Here is a tiny trained network, its code and every weight. The questions are about switching its units off for an input and a class, where a switched-off unit gives its printed mean instead of its output.

import numpy as np


def w(rows, s, z=0):
    codes = np.array(rows[::2]) - 128.0
    scale = np.full(codes.shape[1], s)
    scale[-1] = z or s
    return codes * scale


def norm(h):
    return h / np.sqrt((h * h).mean(-1, keepdims=True) + 1e-5)


def f(y):
    return y / 2 * (1 + np.tanh(0.7978845608 * (y + 0.044715 * y**3)))


def log_softmax(a):
    a = a - a.max(-1, keepdims=True)
    return a - np.log(np.exp(a).sum(-1, keepdims=True))


def net(x, mask):
    res = np.array(x, float).reshape(1, 7) / 4 @ E
    u = 0
    for l in range(3):
        y = f(norm(res) @ A[l][:, :-1].T + A[l][:, -1])
        res = res + np.where(mask[u : u + 5], y, B[l][:, -1]) @ B[l][:, :-1]
        u += 5
    return log_softmax(norm(res)[-1] @ U[:, :-1].T + U[:, -1])


A, B = {}, {}
E = w([
[131,10,213,118,103,188,84],'x0',
[126,127,124,121,130,121,122],'x1',
[254,161,101,110,58,144,92],'x2',
[122,133,131,124,125,122,121],'x3',
[64,121,44,216,90,163,63],'x4',
[130,127,128,132,127,128,132],'x5',
[129,132,133,133,129,128,125],'x6',
],0.0086)
A[0] = w([
[123,128,235,52,205,84,241,185],'0.n0',
[172,200,149,105,189,101,226,58],'0.n1',
[229,161,209,2,166,97,175,59],'0.n2',
[164,232,76,93,119,138,170,5],'0.n3',
[73,196,106,160,167,103,180,75],'0.n4',
],0.011,0.0018)
B[0] = w([
[125,130,118,75,81,199,6,242],'0.n0',
[124,178,179,148,153,79,99,204],'0.n1',
[127,107,120,152,165,82,225,245],'0.n2',
[144,106,99,173,115,67,82,195],'0.n3',
[100,171,115,93,167,161,181,194],'0.n4',
],0.016,0.011)
A[1] = w([
[190,65,168,88,144,160,233,3],'1.n0',
[197,55,161,94,67,198,113,138],'1.n1',
[91,5,197,160,137,154,169,47],'1.n2',
[213,122,61,147,84,132,175,41],'1.n3',
[206,95,172,128,124,49,217,80],'1.n4',
],0.016,0.003)
B[1] = w([
[65,239,187,127,21,254,211,183],'1.n0',
[223,7,114,109,158,174,163,254],'1.n1',
[52,192,166,139,103,51,71,217],'1.n2',
[103,181,187,95,101,173,57,183],'1.n3',
[207,114,126,198,121,52,196,228],'1.n4',
],0.015,0.0098)
A[2] = w([
[89,98,163,92,187,70,116,3],'2.n0',
[86,101,41,149,214,165,254,69],'2.n1',
[167,243,111,98,81,158,44,35],'2.n2',
[212,83,30,190,136,147,158,92],'2.n3',
[28,104,171,131,85,94,108,50],'2.n4',
],0.018,0.0025)
B[2] = w([
[110,154,101,152,92,194,102,179],'2.n0',
[59,49,32,69,154,95,249,215],'2.n1',
[62,214,194,54,179,136,128,255],'2.n2',
[154,90,124,66,166,132,35,208],'2.n3',
[117,119,73,243,92,143,115,187],'2.n4',
],0.016,0.009)
U = w([
[84,216,163,58,182,126,83,178],'0',
[170,38,161,89,105,208,72,218],'1',
[203,152,117,183,154,30,142,126],'2',
[177,139,180,164,52,173,252,7],'3',
[56,105,47,112,156,112,235,84],'4',
[79,96,87,245,82,137,86,111],'5',
],0.014,0.0021)

Each question gives the input, the list of numbers given to net, and the class t.
The units are the neurons (one row each of A and B). Each row of codes is followed by its name. A weight is (code - 128) times the scale printed after its matrix; where a second scale follows, it is the last column's (A, B and U).
mask holds one flag per neuron, layer by layer. A switched-off neuron (its flag False) gives its mean, the last column of its row in B, instead of its output. The means were averaged over made-up inputs and are rounded, as every weight is.
A unit's drop is (log p(t) with every unit on - log p(t) with that unit switched off) / (log p(t) with every unit on - log p(t) with every unit switched off).
The circuit of an input: a set's keep is (log p(t) with only the set's units on - log p(t) with every unit switched off) / (log p(t) with every unit on - log p(t) with every unit switched off). Starting from the 12 units with the biggest drops (on a tie, the unit counted first), units are removed one at a time, each time the one whose removal leaves the highest keep (on an exact tie, the one counted first), for as long as the keep stays at least 0.8.
units of the circuit, in order: the units of the circuit, biggest drop first
top k neurons: the k neurons with the biggest drops, biggest first
k most important neurons of layer l: the k neurons of layer l with the biggest drops, biggest first
drop when u is switched off: that unit's drop, to one decimal
input [1,3,-6,-6,4,6,-4], class 5: top 2 neurons -> (1.n2 0.n2)
input [-5,2,6,-5,0,3,-1], class 2: top 2 neurons -> (0.n0 1.n4)
input [8,-3,5,-6,-6,-8,1], class 3: top neuron -> (0.n2)
input [3,5,1,3,0,-4,7], class 3: top 4 neurons -> (0.n0 0.n3 0.n1 1.n0)
input [4,-8,6,6,-5,3,7], class 3: top 2 neurons -> (0.n2 1.n0)
input [3,4,-6,4,1,8,-6], class 5: top 2 neurons -> (1.n2 2.n4)
input [2,-5,-2,-4,1,-4,6], class 5: top 4 neurons -> (0.n0 1.n2 0.n2 2.n4)
input [4,-7,-2,-2,0,0,-2], class 1: top 2 neurons -> (0.n2 1.n1)
input [1,-2,4,-4,3,2,-1], class 1: 4 most important neurons of layer 0 -> (0.n2 0.n1 0.n4 0.n3)
input [1,-7,5,2,3,-6,-6], class 1: top 4 neurons -> (0.n2 0.n1 1.n1 0.n4)
input [3,7,-1,8,3,-5,-2], class 5: top 2 neurons -> (0.n0 1.n2)
input [1,-1,-1,4,4,7,2], class 5: top 3 neurons -> (0.n0 0.n4 2.n4)
input [5,1,-5,-6,5,8,-7], class 5: top 2 neurons -> (0.n0 2.n4)
input [3,2,-5,0,-3,8,-4], class 1: units of the circuit, in order -> (0.n0)
input [-1,7,5,-6,7,3,4], class 0: top 2 neurons -> (0.n0 2.n2)
input [1,-5,-5,8,-8,6,-7], class 1: 4 most important neurons of layer 1 -> (1.n2 1.n1 1.n0 1.n3)
input [-1,2,5,-6,-7,8,6], class 2: 2 most important neurons of layer 0 -> (0.n2 0.n1)
input [-7,-8,4,2,-5,3,6], class 2: drop when 0.n2 is switched off -> 0.9
input [5,-8,-7,6,6,-4,-7], class 5: drop when 2.n4 is switched off -> 0.3
input [8,-2,7,-4,-7,-2,0], class 3: drop when 0.n2 is switched off -> 0.8
input [6,4,6,2,-5,3,1], class 3: units of the circuit, in order -> (1.n0)
input [2,-3,4,3,-3,-1,-5], class 3: 2 most important neurons of layer 1 -> (1.n0 1.n4)
